Below are the code and all the weights of a small trained network. Each question names an input and a class and asks about switching units off, where a switched-off unit gives its printed mean instead of its output.

import numpy as np


def w(rows, s, z=0):
    codes = np.array(rows[::2]) - 128.0
    scale = np.full(codes.shape[1], s)
    scale[-1] = z or s
    return codes * scale


def norm(h):
    return h / np.sqrt((h * h).mean(-1, keepdims=True) + 1e-5)


def f(y):
    return y / 2 * (1 + np.tanh(0.7978845608 * (y + 0.044715 * y**3)))


def log_softmax(a):
    a = a - a.max(-1, keepdims=True)
    return a - np.log(np.exp(a).sum(-1, keepdims=True))


def net(x, mask):
    res = np.array(x, float).reshape(1, 4) / 4 @ E
    u = 0
    for l in range(3):
        y = f(norm(res) @ A[l][:, :-1].T + A[l][:, -1])
        res = res + np.where(mask[u : u + 10], y, B[l][:, -1]) @ B[l][:, :-1]
        u += 10
    return log_softmax(norm(res)[-1] @ U[:, :-1].T + U[:, -1])


A, B = {}, {}
E = w([
[125,74,134,189],'x0',
[181,32,142,3],'x1',
[174,179,236,176],'x2',
[216,107,205,185],'x3',
],0.0031)
A[0] = w([
[170,82,74,155,75],'0.n0',
[97,202,171,85,107],'0.n1',
[167,217,168,122,215],'0.n2',
[167,86,124,39,156],'0.n3',
[46,83,80,101,177],'0.n4',
[159,165,41,137,250],'0.n5',
[123,23,71,246,39],'0.n6',
[125,129,195,254,225],'0.n7',
[88,164,136,184,104],'0.n8',
[42,76,92,153,215],'0.n9',
],0.0068,0.0011)
B[0] = w([
[113,142,133,140,135],'0.n0',
[28,118,38,110,158],'0.n1',
[15,110,104,119,195],'0.n2',
[102,181,138,55,220],'0.n3',
[164,133,111,117,206],'0.n4',
[207,169,245,86,171],'0.n5',
[124,103,106,81,179],'0.n6',
[148,197,79,80,252],'0.n7',
[106,172,216,108,161],'0.n8',
[209,107,125,255,186],'0.n9',
],0.0047,0.0035)
A[1] = w([
[137,168,111,107,129],'1.n0',
[172,120,155,194,245],'1.n1',
[204,14,20,183,2],'1.n2',
[95,182,46,129,198],'1.n3',
[134,126,153,111,118],'1.n4',
[94,129,113,116,126],'1.n5',
[189,195,153,162,167],'1.n6',
[202,96,201,87,2],'1.n7',
[149,80,187,123,141],'1.n8',
[177,1,118,143,159],'1.n9',
],0.0065,0.0012)
B[1] = w([
[187,88,179,136,187],'1.n0',
[21,205,122,49,175],'1.n1',
[143,16,3,243,209],'1.n2',
[191,144,120,158,252],'1.n3',
[121,122,130,137,139],'1.n4',
[158,71,180,144,140],'1.n5',
[180,145,98,94,242],'1.n6',
[147,32,82,142,188],'1.n7',
[67,135,93,196,134],'1.n8',
[40,162,29,199,186],'1.n9',
],0.0042,0.0022)
A[2] = w([
[115,200,124,126,139],'2.n0',
[75,30,124,206,117],'2.n1',
[138,119,85,108,233],'2.n2',
[171,217,170,254,122],'2.n3',
[44,137,120,165,2],'2.n4',
[165,201,132,156,147],'2.n5',
[128,124,208,131,112],'2.n6',
[83,153,104,102,135],'2.n7',
[122,122,110,80,251],'2.n8',
[104,108,110,165,50],'2.n9',
],0.0065,0.00077)
B[2] = w([
[83,153,95,116,199],'2.n0',
[187,203,41,169,146],'2.n1',
[141,196,162,128,173],'2.n2',
[214,119,135,1,253],'2.n3',
[70,144,186,96,114],'2.n4',
[148,170,49,7,213],'2.n5',
[249,87,80,237,132],'2.n6',
[58,108,116,252,153],'2.n7',
[136,140,186,225,185],'2.n8',
[139,92,58,110,112],'2.n9',
],0.0042,0.0029)
U = w([
[208,87,229,147,89],'0',
[142,163,207,236,2],'1',
[216,254,124,26,197],'2',
[137,79,192,67,77],'3',
[14,185,190,140,101],'4',
[185,94,35,211,185],'5',
],0.0094,0.0058)

Each question gives the input, the list of numbers given to net, and the class t.
The units are the neurons (one row each of A and B). Each row of codes is followed by its name. A weight is (code - 128) times the scale printed after its matrix; where a second scale follows, it is the last column's (A, B and U).
mask holds one flag per neuron, layer by layer. A switched-off neuron (its flag False) gives its mean, the last column of its row in B, instead of its output. The means were averaged over made-up inputs and are rounded, as every weight is.
A unit's drop is (log p(t) with every unit on - log p(t) with that unit switched off) / (log p(t) with every unit on - log p(t) with every unit switched off).
The circuit of an input: a set's keep is (log p(t) with only the set's units on - log p(t) with every unit switched off) / (log p(t) with every unit on - log p(t) with every unit switched off). Starting from the 12 units with the biggest drops (on a tie, the unit counted first), units are removed one at a time, each time the one whose removal leaves the highest keep (on an exact tie, the one counted first), for as long as the keep stays at least 0.8.
units of the circuit, in order: the units of the circuit, biggest drop first
top k neurons: the k neurons with the biggest drops, biggest first
k most important neurons of layer l: the k neurons of layer l with the biggest drops, biggest first
drop when u is switched off: that unit's drop, to one decimal
input [-3,2,0,2], class 0: units of the circuit, in order	(0.n7, 2.n5, 2.n3)
input [-7,8,7,1], class 0: units of the circuit, in order	(0.n7, 2.n5, 1.n7)
input [8,2,6,7], class 2: units of the circuit, in order	(0.n7, 1.n1)
input [-6,-3,8,-2], class 4: units of the circuit, in order	(0.n2, 0.n1)
input [-4,-1,-8,3], class 5: units of the circuit, in order	(0.n9, 1.n2)
input [-7,-4,2,-4], class 4: units of the circuit, in order	(0.n2, 0.n7, 2.n7)
input [-3,6,-3,3], class 3: units of the circuit, in order	(0.n7, 2.n5, 1.n6)
input [8,0,7,-2], class 2: units of the circuit, in order	(0.n7)
input [-4,-2,-7,8], class 0: top 2 neurons	(0.n5, 1.n7)
input [7,2,3,6], class 5: top 3 neurons	(0.n5, 1.n7, 0.n3)
input [-8,-2,7,-2], class 4: 2 most important neurons of layer 0	(0.n2, 0.n1)
input [-7,2,2,-5], class 4: top 3 neurons	(0.n1, 2.n3, 0.n7)
input [-5,4,5,3], class 0: top 2 neurons	(2.n6, 1.n1)
input [-6,-5,6,-3], class 4: 2 most important neurons of layer 0	(0.n2, 0.n1)
input [-7,-5,7,-1], class 4: units of the circuit, in order	(0.n2)
input [5,7,6,1], class 5: top 3 neurons	(0.n5, 1.n7, 1.n8)
input [-6,-1,1,-4], class 4: top 3 neurons	(0.n1, 0.n7, 2.n3)
input [-3,4,2,6], class 0: top 2 neurons	(0.n9, 0.n3)
input [3,6,2,2], class 5: top 3 neurons	(0.n7, 1.n7, 0.n5)
input [-7,-2,8,-6], class 4: top 2 neurons	(0.n2, 0.n1)
input [-3,8,8,-4], class 3: top neuron	(0.n7)
input [-2,8,1,2], class 3: 2 most important neurons of layer 0	(0.n3, 0.n7)
input [8,4,7,-4], class 5: 4 most important neurons of layer 0	(0.n5, 0.n3, 0.n8, 0.n7)
input [-8,8,8,-2], class 4: 2 most important neurons of layer 2	(2.n3, 2.n5)
input [3,7,-3,4], class 5: top 2 neurons	(1.n9, 0.n7)
input [-1,1,-2,4], class 0: drop when 0.n9 is switched off	1.4
